Below are the code and all the weights of a small trained network. Each question names an input and a class and asks about switching units off, where a switched-off unit gives its printed mean instead of its output.

import numpy as np


def w(rows, s, z=0):
    codes = np.array(rows[::2]) - 128.0
    scale = np.full(codes.shape[1], s)
    scale[-1] = z or s
    return codes * scale


def norm(h):
    return h / np.sqrt((h * h).mean(-1, keepdims=True) + 1e-5)


def f(y):
    return y / 2 * (1 + np.tanh(0.7978845608 * (y + 0.044715 * y**3)))


def log_softmax(a):
    a = a - a.max(-1, keepdims=True)
    return a - np.log(np.exp(a).sum(-1, keepdims=True))


def net(x, mask):
    res = np.array(x, float).reshape(1, 4) / 4 @ E
    u = 0
    for l in range(3):
        y = f(norm(res) @ A[l][:, :-1].T + A[l][:, -1])
        res = res + np.where(mask[u : u + 9], y, B[l][:, -1]) @ B[l][:, :-1]
        u += 9
    return log_softmax(norm(res)[-1] @ U[:, :-1].T + U[:, -1])


A, B = {}, {}
E = w([
[184,108,155,216],'x0',
[104,210,26,1],'x1',
[192,199,178,68],'x2',
[189,170,55,104],'x3',
],0.0066)
A[0] = w([
[177,142,160,206,197],'L0N1',
[197,171,177,109,215],'L0N2',
[149,138,111,165,123],'L0N3',
[102,107,167,87,2],'L0N4',
[38,151,38,108,77],'L0N5',
[54,120,132,254,73],'L0N6',
[90,137,114,147,76],'L0N7',
[141,137,108,160,115],'L0N8',
[80,159,132,125,31],'L0N9',
],0.0092,0.0033)
B[0] = w([
[131,39,144,53,253],'L0N1',
[70,121,253,156,226],'L0N2',
[43,77,136,123,143],'L0N3',
[148,126,139,127,110],'L0N4',
[52,91,141,58,220],'L0N5',
[153,142,54,67,247],'L0N6',
[100,115,34,131,120],'L0N7',
[12,18,80,173,135],'L0N8',
[184,99,98,114,111],'L0N9',
],0.0061,0.0043)
A[1] = w([
[2,9,133,75,227],'L1N1',
[191,125,129,175,168],'L1N2',
[105,115,38,91,212],'L1N3',
[164,164,97,91,178],'L1N4',
[226,88,135,193,62],'L1N5',
[183,187,177,68,250],'L1N6',
[73,119,29,21,155],'L1N7',
[95,64,87,106,186],'L1N8',
[54,98,146,107,74],'L1N9',
],0.0086,0.0021)
B[1] = w([
[211,255,85,135,254],'L1N1',
[17,44,120,76,133],'L1N2',
[64,92,219,252,184],'L1N3',
[130,152,156,103,140],'L1N4',
[71,81,143,80,147],'L1N5',
[241,139,198,166,174],'L1N6',
[7,100,139,172,223],'L1N7',
[105,185,103,181,180],'L1N8',
[228,114,84,178,153],'L1N9',
],0.0059,0.0092)
A[2] = w([
[60,96,142,206,33],'L2N1',
[82,57,159,47,5],'L2N2',
[182,48,59,254,50],'L2N3',
[91,200,137,55,28],'L2N4',
[129,168,117,196,191],'L2N5',
[114,88,117,178,109],'L2N6',
[117,201,186,49,15],'L2N7',
[123,186,167,18,15],'L2N8',
[99,100,107,82,45],'L2N9',
],0.0081,0.0024)
B[2] = w([
[169,136,100,118,201],'L2N1',
[117,113,169,143,111],'L2N2',
[141,67,33,101,253],'L2N3',
[168,107,170,13,158],'L2N4',
[166,66,61,207,228],'L2N5',
[237,27,115,2,167],'L2N6',
[207,180,116,85,188],'L2N7',
[159,170,105,94,172],'L2N8',
[89,207,118,68,98],'L2N9',
],0.0068,0.0035)
U = w([
[129,142,29,204,131],'0',
[6,181,52,85,165],'1',
[139,42,66,98,252],'2',
[40,134,51,191,38],'3',
[179,147,199,103,82],'4',
[106,214,147,31,125],'5',
[146,77,184,126,189],'6',
[180,177,171,85,22],'7',
],0.011,0.0026)

Each question gives the input, the list of numbers given to net, and the class t.
The units are the neurons (one row each of A and B). Each row of codes is followed by its name. A weight is (code - 128) times the scale printed after its matrix; where a second scale follows, it is the last column's (A, B and U).
mask holds one flag per neuron, layer by layer. A switched-off neuron (its flag False) gives its mean, the last column of its row in B, instead of its output. The means were averaged over made-up inputs and are rounded, as every weight is.
A unit's drop is (log p(t) with every unit on - log p(t) with that unit switched off) / (log p(t) with every unit on - log p(t) with every unit switched off).
The circuit of an input: a set's keep is (log p(t) with only the set's units on - log p(t) with every unit switched off) / (log p(t) with every unit on - log p(t) with every unit switched off). Starting from the 12 units with the biggest drops (on a tie, the unit counted first), units are removed one at a time, each time the one whose removal leaves the highest keep (on an exact tie, the one counted first), for as long as the keep stays at least 0.8.
circuit, biggest first: the units of the circuit, biggest drop first
top k neurons: the k neurons with the biggest drops, biggest first
k most important neurons of layer l: the k neurons of layer l with the biggest drops, biggest first
drop when u is switched off: that unit's drop, to one decimal
input [-7,-3,-6,-5], class 0: top 2 neurons	[L1N1; L1N9]
input [-5,-1,5,5], class 4: circuit, biggest first	[L1N6; L0N2]
input [-2,-2,1,7], class 4: most important neuron of layer 0	[L0N5]
input [1,5,-3,4], class 3: circuit, biggest first	[L1N3; L1N7]
input [-5,-2,4,6], class 4: circuit, biggest first	[L1N6; L0N2]
input [6,5,-5,6], class 3: circuit, biggest first	[L1N7; L1N3]
input [-4,0,3,-3], class 4: circuit, biggest first	[L1N6; L0N5]
input [6,-2,-6,-7], class 2: 2 most important neurons of layer 2	[L2N6; L2N3]
input [0,-3,-5,-4], class 0: top 3 neurons	[L1N1; L0N6; L1N8]
input [-7,-3,-1,2], class 0: 2 most important neurons of layer 1	[L1N1; L1N9]
input [3,8,-3,-2], class 3: top 2 neurons	[L1N3; L1N7]
input [8,-5,-1,-8], class 2: 2 most important neurons of layer 2	[L2N3; L2N6]
input [-8,-3,4,7], class 4: 2 most important neurons of layer 1	[L1N6; L1N1]
input [-5,-5,0,-8], class 0: most important neuron of layer 1	[L1N9]
input [2,-7,-8,-3], class 2: 2 most important neurons of layer 2	[L2N6; L2N3]
input [-2,-3,0,-3], class 0: drop when L0N8 is switched off	-0.1
input [-1,-3,-1,-2], class 0: drop when L2N8 is switched off	0.0
input [-4,-4,-1,-4], class 0: drop when L1N1 is switched off	0.1
